Below is a small trained network, with its code and all its weights. Each question gives an input and a target symbol and asks what happens when units are switched off, that is, made to give their printed mean instead of their output.

import numpy as np


def w(rows, s, z=0):
    codes = np.array(rows[::2]) - 128.0
    scale = np.full(codes.shape[1], s)
    scale[-1] = z or s
    return codes * scale


def f(y):
    return np.maximum(y, 0)


def softmax(a):
    e = np.exp(a - a.max(-1, keepdims=True))
    return e / e.sum(-1, keepdims=True)


def log_softmax(a):
    a = a - a.max(-1, keepdims=True)
    return a - np.log(np.exp(a).sum(-1, keepdims=True))


def net(x, mask):
    ids = ['βγδεζηθλσφω'.index(c) for c in x.split()]
    T = len(ids)
    res = E[ids] + P[:T]
    r = res
    for j in range(3):
        rows = slice(3 * j, 3 * j + 3)
        q, k, v = (r @ M[0][rows].T for M in (Q, K, V))
        z = softmax(np.where(np.tri(T) > 0, q @ k.T / 3**0.5, -1e9)) @ v
        o = O[0][rows]
        res = res + np.where(mask[j], z, o[:, -1]) @ o[:, :-1]
    y = f(res @ A[0][:, :-1].T + A[0][:, -1])
    res = res + np.where(mask[3:7], y, B[0][:, -1]) @ B[0][:, :-1]
    return log_softmax(res[-1] @ U[:, :-1].T + U[:, -1])


Q, K, V, O, A, B = {}, {}, {}, {}, {}, {}
E = w([
[50,208,88],'β',
[100,168,165],'γ',
[159,198,14],'δ',
[121,81,242],'ε',
[56,70,182],'ζ',
[185,251,101],'η',
[159,209,157],'θ',
[152,161,227],'λ',
[179,117,124],'σ',
[103,50,57],'φ',
[208,25,125],'ω',
],0.013)
P = w([
[162,232,19],'0',
[185,212,101],'1',
[200,170,137],'2',
[193,98,141],'3',
[208,88,167],'4',
[236,92,208],'5',
[254,35,217],'6',
],0.00086)
Q[0] = w([
[173,60,100],'H1',
[112,169,213],'H1',
[92,51,168],'H1',
[104,132,172],'H2',
[161,162,82],'H2',
[178,120,158],'H2',
[209,204,215],'H3',
[160,170,49],'H3',
[171,118,3],'H3',
],0.016)
K[0] = w([
[201,79,157],'H1',
[44,178,158],'H1',
[105,46,174],'H1',
[103,92,184],'H2',
[201,170,57],'H2',
[117,192,180],'H2',
[249,116,151],'H3',
[148,199,70],'H3',
[102,159,71],'H3',
],0.014)
V[0] = w([
[193,80,134],'H1',
[2,128,81],'H1',
[205,101,180],'H1',
[170,94,173],'H2',
[137,52,110],'H2',
[150,182,72],'H2',
[36,179,108],'H3',
[93,214,219],'H3',
[124,213,177],'H3',
],0.0082)
O[0] = w([
[208,170,153,209],'H1',
[66,66,113,8],'H1',
[206,172,92,206],'H1',
[171,113,192,151],'H2',
[102,140,212,108],'H2',
[123,170,89,152],'H2',
[2,174,163,44],'H3',
[79,97,215,76],'H3',
[87,124,190,102],'H3',
],0.007,0.0016)
A[0] = w([
[153,203,192,54],'N1',
[127,93,91,254],'N2',
[168,114,41,63],'N3',
[57,254,141,163],'N4',
],0.0096,0.005)
B[0] = w([
[250,31,156,183],'N1',
[136,37,2,255],'N2',
[36,176,119,240],'N3',
[133,171,236,240],'N4',
],0.0077,0.005)
U = w([
[130,130,131,64],'β',
[180,56,195,60],'γ',
[104,62,64,70],'δ',
[208,134,84,255],'ε',
[101,226,82,114],'ζ',
[131,135,126,63],'η',
[131,131,127,68],'θ',
[134,132,128,67],'λ',
[173,244,174,121],'σ',
[77,169,173,212],'φ',
[75,50,150,216],'ω',
],0.012,0.0066)

Each question gives the input, a string of symbols that net reads in full, and the target symbol t.
The units are the heads (3 rows each of Q, K, V and O) and the neurons (one row each of A and B). Each row of codes is followed by its name. A weight is (code - 128) times the scale printed after its matrix; where a second scale follows, it is the last column's (O, A, B and U).
mask holds one flag per unit, heads first, then neurons. A switched-off unit (its flag False) gives its mean, the last column of its rows in O or B, instead of its output. The means were averaged over made-up inputs and are rounded, as every weight is.
A unit's drop is (log p(t) with every unit on - log p(t) with that unit switched off) / (log p(t) with every unit on - log p(t) with every unit switched off).
The circuit of an input: a set's keep is (log p(t) with only the set's units on - log p(t) with every unit switched off) / (log p(t) with every unit on - log p(t) with every unit switched off). Starting from all 7 units, units are removed one at a time, each time the one whose removal leaves the highest keep (on an exact tie, the one counted first), for as long as the keep stays at least 0.8.
circuit, biggest first: the units of the circuit, biggest drop first
most important unit: the unit with the biggest drop
k most important neurons: the k neurons with the biggest drops, biggest first
heads that matter: for each layer, one digit per head in row order, 1 if its drop is at least 0.15 and else 0, layers parted by /
drop of u: that unit's drop, to one decimal
input λ ζ θ ω φ ω θ, target ε: circuit, biggest first -> H3
input ω σ γ, target ε: heads that matter -> 001
input θ φ γ ε, target γ: heads that matter -> 011
input η φ φ φ φ, target δ: circuit, biggest first -> N2, H3, H1
input θ β ζ θ φ η β, target φ: circuit, biggest first -> H3, N4
input δ λ δ λ, target γ: circuit, biggest first -> N1, H3
input β λ φ γ, target ω: heads that matter -> 100
input ε ω σ λ θ ω θ, target ε: heads that matter -> 001
input β ε ε ε, target γ: 2 most important neurons -> N1, N3
input θ φ δ, target ζ: heads that matter -> 010
input γ δ δ η φ β, target φ: drop of H2 -> 0.0
input λ ω φ ε ω θ φ, target ε: drop of H1 -> 0.9
input λ β λ ω δ ω λ, target ε: drop of N3 -> 0.1
input φ λ ζ θ θ φ, target δ: most important unit -> N2
